Below are the code and all the weights of a small trained network. Each question names an input and a target symbol and asks about switching units off, where a switched-off unit gives its printed mean instead of its output.

import numpy as np


def w(rows, s, z=0):
    codes = np.array(rows[::2]) - 128.0
    scale = np.full(codes.shape[1], s)
    scale[-1] = z or s
    return codes * scale


def norm(h):
    return h / np.sqrt((h * h).mean(-1, keepdims=True) + 1e-5)


def f(y):
    return y / 2 * (1 + np.tanh(0.7978845608 * (y + 0.044715 * y**3)))


def softmax(a):
    e = np.exp(a - a.max(-1, keepdims=True))
    return e / e.sum(-1, keepdims=True)


def log_softmax(a):
    a = a - a.max(-1, keepdims=True)
    return a - np.log(np.exp(a).sum(-1, keepdims=True))


def net(x, mask):
    ids = ['Θαμξπτψω'.index(c) for c in x.split()]
    T = len(ids)
    res = E[ids] + P[:T]
    u = 0
    for l in range(3):
        q, k, v = (norm(res) @ M[l].T for M in (Q, K, V))
        z = softmax(np.where(np.tri(T) > 0, q @ k.T / 3**0.5, -1e9)) @ v
        res = res + np.where(mask[u], z, O[l][:, -1]) @ O[l][:, :-1]
        u += 1
        y = f(norm(res) @ A[l][:, :-1].T + A[l][:, -1])
        res = res + np.where(mask[u : u + 8], y, B[l][:, -1]) @ B[l][:, :-1]
        u += 8
    return log_softmax(norm(res)[-1] @ U[:, :-1].T + U[:, -1])


Q, K, V, O, A, B = {}, {}, {}, {}, {}, {}
E = w([
[105,58,68,100,140,118],'Θ',
[177,130,134,131,107,187],'α',
[139,218,248,110,186,103],'μ',
[151,119,118,172,136,146],'ξ',
[169,95,53,102,125,139],'π',
[134,117,138,54,58,116],'τ',
[88,116,100,210,97,82],'ψ',
[157,148,122,196,95,145],'ω',
],0.014)
P = w([
[114,106,120,154,254,62],'0',
[178,84,91,222,148,155],'1',
[176,68,94,187,104,171],'2',
[152,70,105,141,76,154],'3',
[121,77,106,125,56,161],'4',
[90,83,120,129,42,170],'5',
[82,71,119,129,34,158],'6',
],0.004)
Q[0] = w([
[163,149,126,166,253,82],'0.h1',
[197,187,50,150,135,87],'0.h1',
[115,113,89,137,59,113],'0.h1',
],0.0053)
K[0] = w([
[100,3,38,187,89,125],'0.h1',
[205,56,241,175,135,224],'0.h1',
[73,147,193,145,118,106],'0.h1',
],0.0055)
V[0] = w([
[156,70,140,155,61,179],'0.h1',
[101,94,2,125,73,147],'0.h1',
[197,210,147,147,194,127],'0.h1',
],0.006)
O[0] = w([
[129,86,79,164,220,178,232],'0.h1',
[169,184,95,254,161,132,67],'0.h1',
[132,72,139,121,66,27,253],'0.h1',
],0.0059,0.0032)
A[0] = w([
[55,171,171,126,124,130,28],'0.n1',
[92,220,224,91,230,156,103],'0.n2',
[163,108,113,92,130,138,121],'0.n3',
[67,254,164,132,184,65,93],'0.n4',
[55,119,114,127,116,86,131],'0.n5',
[64,95,114,150,114,105,126],'0.n6',
[144,142,170,84,79,224,1],'0.n7',
[165,148,107,160,171,200,96],'0.n8',
],0.0082,0.0034)
B[0] = w([
[168,79,159,120,81,189,102],'0.n1',
[101,167,253,81,128,148,235],'0.n2',
[116,141,150,214,117,179,194],'0.n3',
[53,119,236,87,169,213,202],'0.n4',
[199,113,170,155,166,64,127],'0.n5',
[229,93,180,119,92,112,156],'0.n6',
[234,101,124,202,173,59,192],'0.n7',
[79,123,143,96,98,49,254],'0.n8',
],0.0064,0.0026)
Q[1] = w([
[174,112,62,180,89,144],'1.h1',
[188,88,90,185,64,174],'1.h1',
[163,86,2,179,120,161],'1.h1',
],0.0092)
K[1] = w([
[162,204,209,27,178,119],'1.h1',
[66,206,186,66,234,74],'1.h1',
[77,119,254,43,157,133],'1.h1',
],0.0063)
V[1] = w([
[198,87,128,75,138,214],'1.h1',
[207,234,132,2,132,135],'1.h1',
[6,78,127,139,143,141],'1.h1',
],0.0066)
O[1] = w([
[254,99,142,193,83,16,198],'1.h1',
[99,124,94,190,173,39,3],'1.h1',
[215,146,107,83,133,253,91],'1.h1',
],0.0088,0.0029)
A[1] = w([
[98,175,137,72,169,92,172],'1.n1',
[141,156,33,95,145,169,119],'1.n2',
[108,82,115,115,193,103,101],'1.n3',
[82,118,147,155,184,1,218],'1.n4',
[145,209,166,157,177,111,31],'1.n5',
[211,143,115,104,163,107,93],'1.n6',
[100,109,99,218,127,125,163],'1.n7',
[111,72,133,77,122,194,3],'1.n8',
],0.0084,0.0043)
B[1] = w([
[160,189,216,188,79,212,135],'1.n1',
[99,150,179,169,100,74,144],'1.n2',
[188,82,161,114,155,254,113],'1.n3',
[169,179,108,63,183,77,253],'1.n4',
[53,164,154,113,103,230,104],'1.n5',
[92,73,164,229,131,145,157],'1.n6',
[172,170,76,74,129,124,244],'1.n7',
[142,187,143,168,113,73,147],'1.n8',
],0.0075,0.0032)
Q[2] = w([
[187,99,49,177,60,251],'2.h1',
[61,93,2,64,122,87],'2.h1',
[160,156,77,66,4,215],'2.h1',
],0.0067)
K[2] = w([
[105,72,188,188,254,44],'2.h1',
[129,161,226,12,228,166],'2.h1',
[58,170,190,188,221,46],'2.h1',
],0.0076)
V[2] = w([
[206,94,122,216,179,231],'2.h1',
[82,81,170,123,48,97],'2.h1',
[3,188,85,163,128,199],'2.h1',
],0.0067)
O[2] = w([
[252,157,102,164,215,141,151],'2.h1',
[50,47,142,181,217,171,177],'2.h1',
[113,89,2,135,166,81,4],'2.h1',
],0.0073,0.0043)
A[2] = w([
[193,204,1,126,66,92,51],'2.n1',
[92,148,214,182,132,176,54],'2.n2',
[133,155,38,65,179,218,2],'2.n3',
[73,93,64,150,123,217,61],'2.n4',
[57,66,93,190,154,105,39],'2.n5',
[75,156,252,10,221,207,69],'2.n6',
[84,105,150,103,195,214,40],'2.n7',
[97,207,61,128,178,244,39],'2.n8',
],0.0078,0.004)
B[2] = w([
[38,184,146,138,112,202,233],'2.n1',
[111,98,216,89,179,108,181],'2.n2',
[180,92,189,2,178,85,122],'2.n3',
[118,54,75,211,152,65,141],'2.n4',
[200,68,45,213,56,122,144],'2.n5',
[38,99,182,197,179,216,252],'2.n6',
[93,91,63,208,166,64,134],'2.n7',
[176,18,200,53,209,116,129],'2.n8',
],0.008,0.0034)
U = w([
[154,47,111,35,222,144,1],'Θ',
[254,136,187,183,71,166,97],'α',
[42,86,232,190,153,168,62],'μ',
[175,212,48,57,208,188,104],'ξ',
[77,45,63,221,115,171,216],'π',
[99,113,185,52,47,107,37],'τ',
[153,213,151,181,186,12,136],'ψ',
[68,245,94,147,20,193,19],'ω',
],0.0085,0.0019)

Each question gives the input, a string of symbols that net reads in full, and the target symbol t.
The units are the heads (3 rows each of Q, K, V and O) and the neurons (one row each of A and B). Each row of codes is followed by its name. A weight is (code - 128) times the scale printed after its matrix; where a second scale follows, it is the last column's (O, A, B and U).
mask holds one flag per unit, layer by layer, with each layer's heads first. A switched-off unit (its flag False) gives its mean, the last column of its rows in O or B, instead of its output. The means were averaged over made-up inputs and are rounded, as every weight is.
A unit's drop is (log p(t) with every unit on - log p(t) with that unit switched off) / (log p(t) with every unit on - log p(t) with every unit switched off).
The circuit of an input: a set's keep is (log p(t) with only the set's units on - log p(t) with every unit switched off) / (log p(t) with every unit on - log p(t) with every unit switched off). Starting from the 12 units with the biggest drops (on a tie, the unit counted first), units are removed one at a time, each time the one whose removal leaves the highest keep (on an exact tie, the one counted first), for as long as the keep stays at least 0.8.
circuit, biggest first: the units of the circuit, biggest drop first
top k neurons: the k neurons with the biggest drops, biggest first
k most important neurons of layer l: the k neurons of layer l with the biggest drops, biggest first
input μ ξ ω π μ α, target τ: circuit, biggest first -> [0.h1]
input τ τ τ α τ, target ψ: circuit, biggest first -> [1.h1; 0.h1]
input τ ω μ α Θ μ ω, target ψ: circuit, biggest first -> [1.h1; 1.n4]
input ω Θ τ, target π: circuit, biggest first -> [1.h1; 2.h1; 0.n4; 0.h1]
input τ ξ ξ τ, target ψ: circuit, biggest first -> [0.h1; 1.h1; 0.n7]
input ξ ω μ π π α ω, target ω: circuit, biggest first -> [1.h1; 2.n1; 0.n4; 1.n7]
input ω μ τ μ α α, target π: circuit, biggest first -> [1.h1; 2.h1]
input μ α μ π Θ ξ, target τ: circuit, biggest first -> [2.h1; 0.h1; 1.n4; 1.h1]
input μ ω ξ, target ξ: circuit, biggest first -> [1.h1; 1.n4; 1.n7]
input ω Θ τ α ξ, target π: top 3 neurons -> [0.n7; 1.n4; 0.n4]
input ω τ τ α ξ ω ω, target π: top 2 neurons -> [0.n3; 0.n7]
input π ω ψ, target ω: top 2 neurons -> [0.n4; 2.n1]
input ψ ψ Θ ω, target Θ: top 2 neurons -> [2.n8; 2.n3]
input α μ τ ω ψ, target ψ: circuit, biggest first -> [1.n4]
input μ ω π ω α μ ω, target τ: 3 most important neurons of layer 0 -> [0.n6; 0.n3; 0.n5]
input μ τ π ψ μ ω, target τ: 3 most important neurons of layer 0 -> [0.n6; 0.n5; 0.n3]
input π α τ ψ, target ω: top 2 neurons -> [2.n1; 0.n4]
input ξ π Θ, target μ: top 3 neurons -> [0.n8; 0.n7; 0.n6]
input ξ ω π α, target μ: 3 most important neurons of layer 0 -> [0.n7; 0.n8; 0.n4]
input α ω Θ ω π, target α: circuit, biggest first -> [2.h1]
input ω Θ ω ψ, target π: top 2 neurons -> [0.n7; 1.n4]
input ξ π ω, target μ: 2 most important neurons of layer 0 -> [0.n7; 0.n8]
